Below is a small trained network, with its code and all its weights. Each question gives an input and a class and asks what happens when units are switched off, that is, made to give their printed mean instead of their output.

import numpy as np


def w(rows, s, z=0):
    codes = np.array(rows[::2]) - 128.0
    scale = np.full(codes.shape[1], s)
    scale[-1] = z or s
    return codes * scale


def norm(h):
    return h / np.sqrt((h * h).mean(-1, keepdims=True) + 1e-5)


def f(y):
    return y / 2 * (1 + np.tanh(0.7978845608 * (y + 0.044715 * y**3)))


def log_softmax(a):
    a = a - a.max(-1, keepdims=True)
    return a - np.log(np.exp(a).sum(-1, keepdims=True))


def net(x, mask):
    res = np.array(x, float).reshape(1, 7) / 4 @ E
    u = 0
    for l in range(4):
        y = f(norm(res) @ A[l][:, :-1].T + A[l][:, -1])
        res = res + np.where(mask[u : u + 4], y, B[l][:, -1]) @ B[l][:, :-1]
        u += 4
    return log_softmax(norm(res)[-1] @ U[:, :-1].T + U[:, -1])


A, B = {}, {}
E = w([
[88,148,69,55,102,186,116,174,163,151,146],'x0',
[163,112,191,130,198,136,95,185,58,96,66],'x1',
[237,52,89,119,186,218,210,57,143,114,133],'x2',
[112,99,102,58,101,20,189,173,64,221,142],'x3',
[253,150,135,116,81,118,114,168,119,124,131],'x4',
[104,86,202,177,40,172,181,87,119,133,106],'x5',
[107,127,189,96,143,83,78,160,96,111,142],'x6',
],0.0059)
A[0] = w([
[129,99,131,149,177,109,71,142,154,174,88,3],'0.n0',
[111,146,74,167,89,252,205,62,209,141,96,60],'0.n1',
[140,208,39,194,104,110,139,45,200,135,108,157],'0.n2',
[140,122,185,147,39,120,58,131,156,188,101,137],'0.n3',
],0.0045,0.0026)
B[0] = w([
[120,125,129,214,118,150,86,127,39,149,92,103],'0.n0',
[143,48,144,174,77,254,222,128,92,55,201,254],'0.n1',
[173,9,76,36,53,32,83,179,84,61,178,219],'0.n2',
[131,146,68,22,60,167,161,160,84,13,105,165],'0.n3',
],0.0051,0.0034)
A[1] = w([
[63,216,54,53,142,118,29,147,214,119,186,119],'1.n0',
[100,39,107,111,115,80,214,113,59,226,121,194],'1.n1',
[192,101,253,112,107,162,168,161,127,129,58,45],'1.n2',
[154,198,135,196,78,134,101,94,237,88,161,3],'1.n3',
],0.0049,0.0022)
B[1] = w([
[62,43,92,56,88,109,202,226,178,197,99,229],'1.n0',
[80,107,107,12,50,148,163,100,189,179,131,253],'1.n1',
[107,119,95,36,113,72,2,95,142,180,239,171],'1.n2',
[106,36,130,99,98,70,152,134,95,63,151,138],'1.n3',
],0.0062,0.0039)
A[2] = w([
[254,180,71,117,163,154,133,162,81,130,108,114],'2.n0',
[100,124,147,174,163,100,38,166,123,83,100,106],'2.n1',
[129,135,167,207,102,153,78,148,163,50,146,171],'2.n2',
[95,154,127,199,196,112,98,144,134,94,99,2],'2.n3',
],0.0072,0.0026)
B[2] = w([
[94,68,211,153,134,72,14,173,234,149,255,234],'2.n0',
[169,186,178,37,119,99,200,91,61,184,68,212],'2.n1',
[97,123,47,65,83,131,188,60,121,93,64,254],'2.n2',
[180,181,75,114,218,123,190,111,127,210,81,146],'2.n3',
],0.0069,0.0028)
A[3] = w([
[59,117,94,143,78,80,191,159,153,218,147,8],'3.n0',
[84,144,236,160,63,63,75,102,91,110,99,130],'3.n1',
[87,71,111,104,206,163,134,73,81,168,157,132],'3.n2',
[253,24,94,135,185,134,140,101,186,158,161,81],'3.n3',
],0.0071,0.0016)
B[3] = w([
[159,105,140,41,135,56,62,221,97,151,77,253],'3.n0',
[122,68,105,130,78,141,169,150,101,145,195,168],'3.n1',
[134,146,147,151,40,118,176,135,194,141,72,181],'3.n2',
[108,191,144,172,90,173,134,93,1,72,163,246],'3.n3',
],0.0098,0.0057)
U = w([
[142,119,113,161,49,195,192,47,69,62,146,184],'0',
[150,164,199,227,243,156,28,143,105,121,209,83],'1',
[114,80,117,48,95,69,85,227,151,179,114,192],'2',
[71,101,86,233,198,204,148,104,254,127,49,4],'3',
[148,209,165,138,233,101,194,58,103,170,1,71],'4',
],0.0094,0.0048)

Each question gives the input, the list of numbers given to net, and the class t.
The units are the neurons (one row each of A and B). Each row of codes is followed by its name. A weight is (code - 128) times the scale printed after its matrix; where a second scale follows, it is the last column's (A, B and U).
mask holds one flag per neuron, layer by layer. A switched-off neuron (its flag False) gives its mean, the last column of its row in B, instead of its output. The means were averaged over made-up inputs and are rounded, as every weight is.
A unit's drop is (log p(t) with every unit on - log p(t) with that unit switched off) / (log p(t) with every unit on - log p(t) with every unit switched off).
The circuit of an input: a set's keep is (log p(t) with only the set's units on - log p(t) with every unit switched off) / (log p(t) with every unit on - log p(t) with every unit switched off). Starting from the 12 units with the biggest drops (on a tie, the unit counted first), units are removed one at a time, each time the one whose removal leaves the highest keep (on an exact tie, the one counted first), for as long as the keep stays at least 0.8.
circuit, biggest first: the units of the circuit, biggest drop first
unit that matters most: the unit with the biggest drop
top k neurons: the k neurons with the biggest drops, biggest first
k most important neurons of layer l: the k neurons of layer l with the biggest drops, biggest first
drop when u is switched off: that unit's drop, to one decimal
input [8,6,5,2,-4,-3,-2], class 0: circuit, biggest first => [3.n3; 3.n0]
input [-8,1,4,-7,2,-7,5], class 4: top 2 neurons => [2.n1; 2.n3]
input [-6,-1,-5,-7,-4,-7,-3], class 4: circuit, biggest first => [2.n3]
input [-1,1,-7,-7,-1,-6,4], class 4: top 3 neurons => [1.n1; 2.n1; 2.n3]
input [2,7,-3,0,-7,-6,-5], class 4: circuit, biggest first => [1.n1; 0.n2; 2.n3]
input [2,8,-1,-6,-3,8,4], class 4: circuit, biggest first => [2.n1; 0.n1]
input [-8,5,-4,-5,-6,5,6], class 4: circuit, biggest first => [2.n3; 2.n1]
input [-3,7,8,-6,-4,-7,-3], class 1: top 2 neurons => [2.n0; 1.n1]
input [-1,7,-4,-1,-4,7,5], class 0: top 2 neurons => [3.n1; 3.n0]
input [-1,0,3,-7,4,-7,3], class 1: top 2 neurons => [2.n0; 0.n1]
input [-4,-3,2,0,0,-5,-2], class 0: top 2 neurons => [3.n3; 0.n2]
input [8,4,8,5,5,-1,2], class 0: top 3 neurons => [3.n3; 3.n0; 1.n1]
input [5,5,8,0,5,1,-4], class 1: 2 most important neurons of layer 2 => [2.n0; 2.n2]
input [-4,-5,-4,-8,-6,-2,2], class 2: unit that matters most => 1.n0
input [-2,-8,5,7,-8,8,4], class 2: top 2 neurons => [3.n0; 3.n3]
input [3,8,6,6,5,-8,0], class 1: drop when 3.n3 is switched off => 0.1
input [-3,4,-1,-3,4,-5,-4], class 1: drop when 2.n0 is switched off => 1.4
input [8,6,4,-5,5,-3,1], class 1: drop when 2.n0 is switched off => 0.2
